In the rows, 128 means zero.
Each row is followed by its class.
[199 142  89 167 115 109 156  84 113 126 131 117 139 131 138 110  92 101
 134 158 124 117 119 144 162 134 130 111 130 167 118 134 161  99 154 117
 109 162 138 163 104]
J594
[182 138  68 161 134 163 117 108 122 149 109 105 150 155  89 136 246 136
 193 153 142 105  93 132 132 125 104  79 157 203 158 146 125  59 188 122
 163  79 140 181  72]
J467
[147 128 106 129  92 122 145 102 130 128 122 124 137 111 133 128 114 135
 115 135 138 129 109 154 153 119 117 124 120 133 112 136 110 196 147 127
 126 135 139 127 123]
J452
[154 105 127 131 111 119 133 127 141  99 144 128 131  96 174 152 122 137
 183 142  79 115 111 112 138 129 130 116 135 115 174  97 146 109 137 115
 122 202 135 104  90]
J65
[106 166 147  76  97 139 126 137 162 117  75 163  90 104 101 115 123 120
 152 167 162 104 130 102 119 144 117 182 110 137  82 151 192 157 167 111
  87 103 163 129 142]
J610
[166 154 118 135 145 148 103 110  95 116 159 109  99 124 169 111 141 162
 105 103  61 123 137 148 108 134 110 101 111 108 176 141 152  98 106 151
 133 148  75 142 109]
J594
[140 128 130 130 128 121  89 107 123 111 134 127 118 131 158 118 153 142
 106 121  91 121 142 131 129 127  81 125 118 103 146 143 127 113 149 151
 127 154  80 131 115]
J518
[144 168 112 101 135 150  98 107 126 158  82 149 155 103  99 101 118 113
 137 147 109 119 124 149  92 115 143 100 115 102 136 105 127 143 162 116
 130 122 145 158 120]
J91
[164  65 115 207 137 129 101  98 122 118  72 149 136 112 135 158 144 138
  84 204 145 103  95  96  75 128 137 109 162 124 175 116  87  85 128 159
 154 193 129 193 110]
J65
[146 108 139 114 117 131 146 124 128 160 118  86 128 171 119 143 118 135
 114 127 211 143 158  78 109 138 112 139 142 204 150 143 130  75 149 113
 148 160 139 146  87]
J452
[129 145 109  78 143 160 119  93 139 149  83 158 133  87 125 108 113 129
 135 159 123 112 136 134  88 110 139  97  97 104 136 104 112 160 149 114
 136 101 154 149 112]
J210
[143 167 164 148 102 116  77 148 190 114 112 159  61  77 151 152  86 118
 184  71 118 188 104 125 122 142 130 174 185 102 142 127 124 217  83 121
 134 131 138  60  91]
J594
[152 139 137 127 123 149 113 116  99 116 153 122 112 125 171 129 148 151
 118 124 115 116 135 138 134 133 108 113 112 130 119 142 155 110 123 124
 122 147  92 138 112]
J556
[140 131 131 110 151 158  89  96 108 107 154 107 127 151 175 138 164 174
 107 127 114 140 121 161 132 112 111 117 131 100 145 132 133  87 130 123
 137 103  54 130 112]
J467
[121 150 108  97 121 132  99 107 106 135 110 153 157  93 138 105 126 115
 134 140 125 124 139 155 100 114 126 102 109 116 125 104 125 176 151 126
 140  97 146 148 108]
J23
[125 133 114 126  99 117 151 110 116 131 129 118 135 123 124 121 132 145
 129 134 137 118  94 145 143 123 127 116 114 130 138 140 130 166 140 112
 125 130 147 136 123]
J610
[149 108  98 195 112 149 128  61 112 102 127 166 211 181 109  95 125 131
 104 141 107 139 139 171 115 130 132  83  86 139 112 137 165  81 103 113
 160 173  92 207 145]
J518
[165 107 122 197 134 171  91 100 141 103  83 178  44 102 127  92 120 112
  74 145 147 147 198 122  66 176 120 145 107 158  47 114 126 192  79 162
 103  72 147 164  97]
J594
[153 138 125 138 139 155  99 103 102  97 163 128 100 136 181 102 152 152
  95 116  93 123 125 165 135 119 113  98 119 112 138 132 136 131 130 150
 128 128  84 136 125]
J556
[127 174 174  98 127 138  76  97 138  89 156 122  66  85 157 152 113 150
  75 112 116 138 109 180 185 153  88 202 131  78 112 164 177 141 112 188
  74 129  66 116 164]
J452
[134  97 148 149 159 151  76 101 123 154 140  71 108 121 178 167 118 165
  93 153 171 137  96 128 100 119 151 149 156 120  78 106 110 152  95 100
 115 154  95 110  76]
J452
[125  84 142 189 136 152 109 141 121 173 116 109 179 110 111 105 130  62
 137 157 129 104 189 114 127 141 100 137  97 141  92  92  78 177  96 110
 160 155 168 139 126]
J91
[ 94 113 162 124 129 140  95 100 129 114 157  91 112 111 143 180 136 164
  97 124 141 118  99 165 149 158 141 131 130  76 183 118 170 135  96 135
 115 173 145 103 127]
J65
[125 164 125  77 132 158 115 103 116 168  91 130 166  99 107 123 136 129
 140 153 102 105 150 147 103 117 147 104 113 122 143 103 109 129 170 116
 136 110 138 153 101]
J467
[120 101 122 169  96 108 146 106  83  95 206  66 149 117 140 129 185 129
  96 142 143 106  82 125 166 177  59 223 145 142  94 175 143  81  91 185
 126 151  94 136  75]
J23
[123 167 103  95 134 141 117 111 127 137  89 159 145 107 130 109 115 119
 138 167 100 116 127 129  82 109 144  81 101 123 130 103 137 133 169 126
 129 110 140 156 123]
J551
[109  93 112 160 102 165 117 103  93 119 108 168 245  83  95 139 102 116
 134 154 130 132 166 145 100 113 113 123 132 133  78  91  69 128  67  82
 190 105 133 186  91]
J210
[140 108 181 117 168 155  88  81 146 165 137  39 104 101 124 149 147 153
  64 151 116 123 166  88  78 145 139 125 143 115 166  99 103  72 123 179
 115 194 111 146  90]
J518
[133 127 126 133  99 117 156 112 125 137 121 122 138 116 123 134 122 134
  93 145 133 104 104 137 143 125 137 116 108 119 127 129 123 160 135 119
 115 144 153 134 112]
J547
[176 136 102 132  87 144 192  92 175  93  89 137 151 116 110 104 136 107
 198 178 124 169 146  82 132 123 134 109 128 188  69 136 145 110 160 100
 142 133 173 152 138]
J556
[156 116 115 135 163 163  71  76 105 128 149 123 111 141 172 124 163 153
  88 131 120 118 131 141 113 130  99 101 109 104 163 126 132  97  96 131
 150 143  80 157 104]
J210
[148 133 130 111 120 132  99 106 110 111 136 128 119 149 157 132 147 151
 131 120 106 130 122 122 118 115 121 108 128 114 124 144 147  96 130 133
 138 136  74 131 110]
J518
[148 126 134 134 130 138  96 117  96 108 155 114 104 134 181 129 153 157
 104 124 109 136 123 140 132 126  81 104 105 108 165 127 141 117 127 149
 126 131  86 146 109]
J65
[137  99 133 163 102  97 117 167 147 124 130 230 163 127 146  97 116 150
 134 128 143 113  74 141 105 112 145 179 138 133  84 129 107 110 141 129
  93 152  91 122 101]
J518
[149 135 112 127 148 136  89 112 101 101 160 122 105 143 189 110 172 144
 104 118  92 118 126 153 136 129  89 103 113 105 166 148 176 116 135 142
 127 140  67 145 118]
J23
[106 130 103 149 182 114  88  86 128 118 110 117 147 193 151 167 125 132
 189 118 145 117 124 171  99  87 115  80 122 139 195 178 134  48 167 103
 165  79 111 153 110]
J14
[159 127 124 153 125 154  70 116 137 142  93 139 119  85 143 165 166 153
 159 127 112  93 160  97 121 111  97  69 139 142 116 116  90 123 159 151
 147  93 152 111 114]
J14
[164 120  81 105 127 151 155  87 144  82  47 142 129 143 131 139  79 124
 164 170 147 111 164  83  60 107 127  94 107 148 171 131 150  57 191 125
 155 104 115 166 103]
J594
[135 139 125  95 111 156 111 107 131  80 113 210 126 166 137 135  93 150
 171 112 118  74 127 159 132  97 126 111 130 138 156 148 142  66 191 145
 150 113 117 116 131]
J14
[129 138 109 125  93 117 139 114 123 127 130 148 143 114 131 141 124 134
 114 139 134 116  99 145 139 129 131  97 117 124 133 121 127 157 140 132
 129 134 146 125 124]
J551
[122 134 178 153 129 194  77 123  91 187 134  25 148 109 101 190 152 122
 115 133 185  97  95 138 149 156  90 151 154 125 131 122 145 115  92 135
 149 147 115 150  58]
J91
[127 133 155 213 130  94 133 101 128 188 157  93 179 151 126  96  82 129
  92 142 136 156 143 124 139 138 121 141  81 135  77 119 124 178  87 103
 149 212 193 140 148]
J14
[128 109 148 147 134  92  74 149 175 120 171 142  64  87 170 113 134 148
  44 110 153 126  99 163 140 147  86 190 168  74 149 119 109 212 139 170
  67 160 130  56 122]
J23
[144 133 140 131 120 134 115 112 118  97 145 127 121 149 145 128 129 138
 101 128 107 137 122 141 138 123 106 120 118 109 172 137 148  99 136 153
 127 143  83 160 140]
J65
[145 103 153 152 126 163 129 125 132 124 171 128 178 114  90 106 135 159
  69 135 126 136 130 165 143 174 133 137 129  91 161  93 180 116  64 102
 136 252 164 146 155]
J91
[127 162 118  91 141 154 110  97 134 154  90 153 141  95 124 103 112 125
 141 155  99 112 141 139  96 109 136 101 101 115 133 111 125 153 154 103
 136 114 157 158 107]
J210
[122 119 121 135 124 126 143 116 130 147 118 116 151 108 129 143 126 142
 127 141 136 100 109 147 148 123 123 116 117 113 128 139 105 163 141 126
 131 150 156 118 115]
J14
[157  96 117 193 160 197 155  51 136 179 141  66 136  95  82  53 140  99
  37 149 108 143 196 106  52 196 134 107  93 138  93  93 110 188  51 127
 121 153 144 196  53]
J210
[178 146 127 138 142 130  91 138 121 123 158 107  82 134 170 109 156 136
 129  98  72 141 133 126 117 118  77 114 118 100 141 143 129 123 122 148
 119 113  64 117 115]
J91
[142 134 114 129 100 139 146  92 128 151 119 107 155 115 114 148 141 143
 127 150 122 111 102 157 158 130 136 115 128 123 130 123 116 154 147 116
 134 154 148 122 109]
J467
[150 159  99  94 127 131 121  94 134 140  96 128 150 106 120 107 127 117
 148 148 133 131 137 137 101 114 135  86 107 133 163 123 142 156 164 125
 144 111 156 170 130]
J452
[147 132 114 121 101 138 153 104 133 148 122 110 136 118 120 141 143 149
 122 148 129 117  97 153 150 128 134 116 132 118 125 128 119 167 146 115
 126 143 143 111 111]
J467
[126 154 123 106 110 151 132 101 139 144  87 146 155  99 109 101 118 117
 116 151 107 110 140 134  99 120 146  95  95 122 133 103 128 161 152 115
 125 123 166 156 104]
J547
[147 152 156 106 106 129 134 150 139 122 223 120  81  94 160  58 133 154
  80  75 100 132 108 161 141 150  57 185 139 109 107 127 115 178 140 133
  56 110 103  55  48]
J547
[157 150 127 132 133 116  94 102 101 110 155 134 117 142 175 123 142 142
  78 147 100 131 110 140 119 119 109 111 113 109 149 137 137 105 134 143
 124 146  59 176 116]
J551
[154 119 110 130 181 117  82  20 118 147 119 158 192 127 110  92  73 143
  20 168 192 145 178 157  73 135 175  89 109 115 145  63 104  68 148 140
 118 153 167 202 134]
J14
[146 126 129 116 141 118 118 103 130 120 151  84  92 135 145 151 124 145
 146 134 140 144  99  99 116 131 162 124 158 124 147 115 159 104 103 103
 125 161 128 112 110]
J610
[200 100 138 109  92 121 114 127 159 114 139 187  91  56 191 123 125 108
 108 164 147 121 149  93  97 150 156 104 120 110 108  76 137 182  98 138
  80 145 115 121  99]
J551
[122 163 162 102 115 136  95 129 112 112 208 101 122 144 180 132 109 146
 197  97  80 125  96 156 136  98 112 146 166 133 112 138 173  99 131 100
 138 132  98  70  84]
J23
[131 125 121 120  93 109 140 106 125 134 120 134 146 115 114 129 125 139
 117 143 136 114 110 149 142 128 122 124 108 112 108 133 122 170 149 126
 123 153 149 126 118]
J518
[146 114 143 136  56 148 116 101 108 152  95 145 132  79 108 123 121 103
  79 150  92  95 181  92  83 156 111 151 108 128  51 121  86 176  87 171
 122 179 105 144  75]
J518
[138 144 166  91 139 145  82 132 128 140 140 117 128  51 158 152 179 153
 155 157 148 149 100 140  84 123 137 129 112 102 135  97 138 134  65 119
 121  93 137 167  74]
J547
[138 154 119  89 132 146 102  93 137 158 108 145 138  90 119 101 121 114
 125 158 110 110 146 132  94 116 131 115 114 117 133 108 112 147 140 119
 131 121 155 153 104]
J210
[135 172 111 100 132 131 116 105 124 145  83 149 146  75 124 103 101 127
 131 145 102 121 151 150  97 125 140 105 100 119 159 111 129 142 161 128
 122 123 163 160 115]
J594
[131 173 120 106 115 131 125 105 123 133 100 145 150  99 114  85 111 127
 140 149  75 128 140 135  98 111 130 105 101 127 142 114 135 151 157 117
 128 137 147 173 129]
J610
[126 159 108  99 152 143 115 110 128 152  99 135 151 112 125 103 117 118
 148 146  94 118 144 149  99 100 141  88 120 116 124 125 114 143 153 118
 131 115 143 144 119]
J14
[118 171 107  95 126 136 105 107 123 142  92 162 155  96 123 113 123 120
 130 153 109 118 137 131  93 124 136  86  98 123 140  97 130 139 170 128
 132 114 150 157 115]
J551
[129 136 105 166 135 154 164 125  89 159 119 116  86 146 143 105  79 133
 123  95  44 108 165 106  71 123 110  88  63 147 108 139 130 137  78 165
 141 114 109 136  91]
J210
[177 147 117 118 124 105  93 101 108 109 140 146 118 107 183 118 116 151
 104 128 110 120 153 155 108 119 107  93 108  99 174 138 151 121 139 119
 118 125 102 147 122]
J594
[151 162 104 108 136 136 114  96 121 149  97 139 144  96 128  93 103 125
 119 150 111 124 155 147  89 126 147  92 103 122 151 104 136 148 151 111
 125 133 160 160 108]
J594
[179 135 111 137 153 155  86 100 102 129 122 109 104 137 142 119 162 142
  80 134 100 118 119 124 100 134 118 102 120  90 153 127 138 108 129 143
 128 149  68 169 101]
J91
[125 117 128 147  98 118 135 101 127 134 110 124 164 115 115 135 119 135
 109 145 125 107 115 146 148 131 122 112 121 108 126 132 128 167 147 116
 135 180 145 133 118]
J518
[128 121 120 128  83 106 138  98 131 125 123 129 151 123 117 128 121 137
  97 139 134 113 110 150 152 124 116 127 129 111 112 141 117 157 153 136
 119 158 135 115 125]
J518
[146 123 132 174 170 147 110  96 104 153  99 121 189 114 120  90 104 132
  52 162  86 112 189  97  73 140 125  90 130 106 147 115 130  90 124 114
 152 212 119 195 121]
J14
[158 134 139 149  68  92 144 105 105 154 132 114 171 130 159 128  83 123
  53 142 175  85 128 118 151 131  85 132  99 153 144 131 155  81 167 150
  90 163 118 160  77]
J547
[187 108 189 176 147 114 127  79 156 117 136 124  27  98 121 119 139 152
 132 171 180 124 125  75  94 195 125 132 122 139 185 132 181 165 114 116
 151 189 233 163 125]
J610
[168 129 135 136 139 144 100  94 117 110 153 112 109 138 171 124 151 171
  94 121 125 141 123 148 133 129 104 115 118 133 166 141 155 112 134 138
 133 152  86 167 115]
J452
[124 126 163 211 116 117 135  80 130 123 118 158 171  68 127  68  79  90
 111 145  82 183 166 124 116 172 128 171 115 149  95  92 111 182  81 149
 158 202 187 185 100]
J23
[164  87 113 159  96 125  96  84  85  95 171 136 166 146 182 108 155 185
  60 123 186 153 126 136 105 124 128 117 115 174 138  83 124  62 112 152
 116 107  87 198  54]
J610
[127 166 147 148 117 150 150 114 120 132 132 107 140 127 138 108  50 122
 129 114  33 116 104 155 118 116 131 114 115 122 202  93 161 123 117 153
 151 225 145 148  76]
J547
[173 142 122 106 139 149 116  84 114 123 152 114 128 140 169 107 173 158
  96 137  82 136 122 165 144 121 131 107 107 107 166 123 130 111 143 137
 123 150  66 164 108]
J467
[163 135 138 125 123 151 123 106 118 133 152 108 118 145 153 110 170 151
 116 136  96 117 140 132 128 121  99 116 119 133 140 146 126 104 144 139
 137 122  87 136 117]
J467
[136 115 104 136 102 101 132 111 123 128 134 128 145  99 154 133 142 136
 117 143 152 117 100 145 143 128 108 122 113 112 129 130 129 181 144 130
 124 136 143 122 113]
J23
[131 126 119 140  98 114 150 121 122 131 134 120 153 115 126 129 125 126
 127 144 130 128  86 158 151 124 111 123 115 111 148 132 122 166 140 127
 120 146 141 139 120]
J65
[147 152 212  64  70 126 113 142 165 115 103 114  79  31 183 186 104 161
 157 141 128 121 134  82 156 136 121 145 132  88 152 109 181 209 145  83
  96 181 138 103  87]
J610
[169 134 146 127 137 161  94  90 114 120 157 110 121 125 170 128 175 177
  95 128  93 140 131 154 135 129 109 111 131 111 160 122 129 103 125 132
 136 146  74 148 100]
J467
[125 163 125 100 110 138 115 108 120 139  89 162 158  77 125  95 121 135
 151 142  93 131 145 137  84 113 136  96 105 136 145 107 125 147 149 111
 127 118 152 172 107]
J610
[142  79  63 156 140 162 154 118 168 140 115  48 139 169  57 148 164 113
 114 119 242 158 182  91 100 168 107 100 149 189 147 122 136  97 120 100
 138  86 168 117  96]
J594
[146 180 109 162 108 100 132  68 146 140 121 111 164 100 184  46  99 119
  65 164  96 166 105 156 148 117 144 122  91 110  76 107 151 203 171 133
  72 163 141 157 121]
J556
[138 141 109 143  89  80 176 101 113 119 182  80 146 184 136  95 113  86
 124 127 112 180 107 150 163 110 113 132 112 148 125 164 132 120 100 160
 127 124 114 147 154]
J65
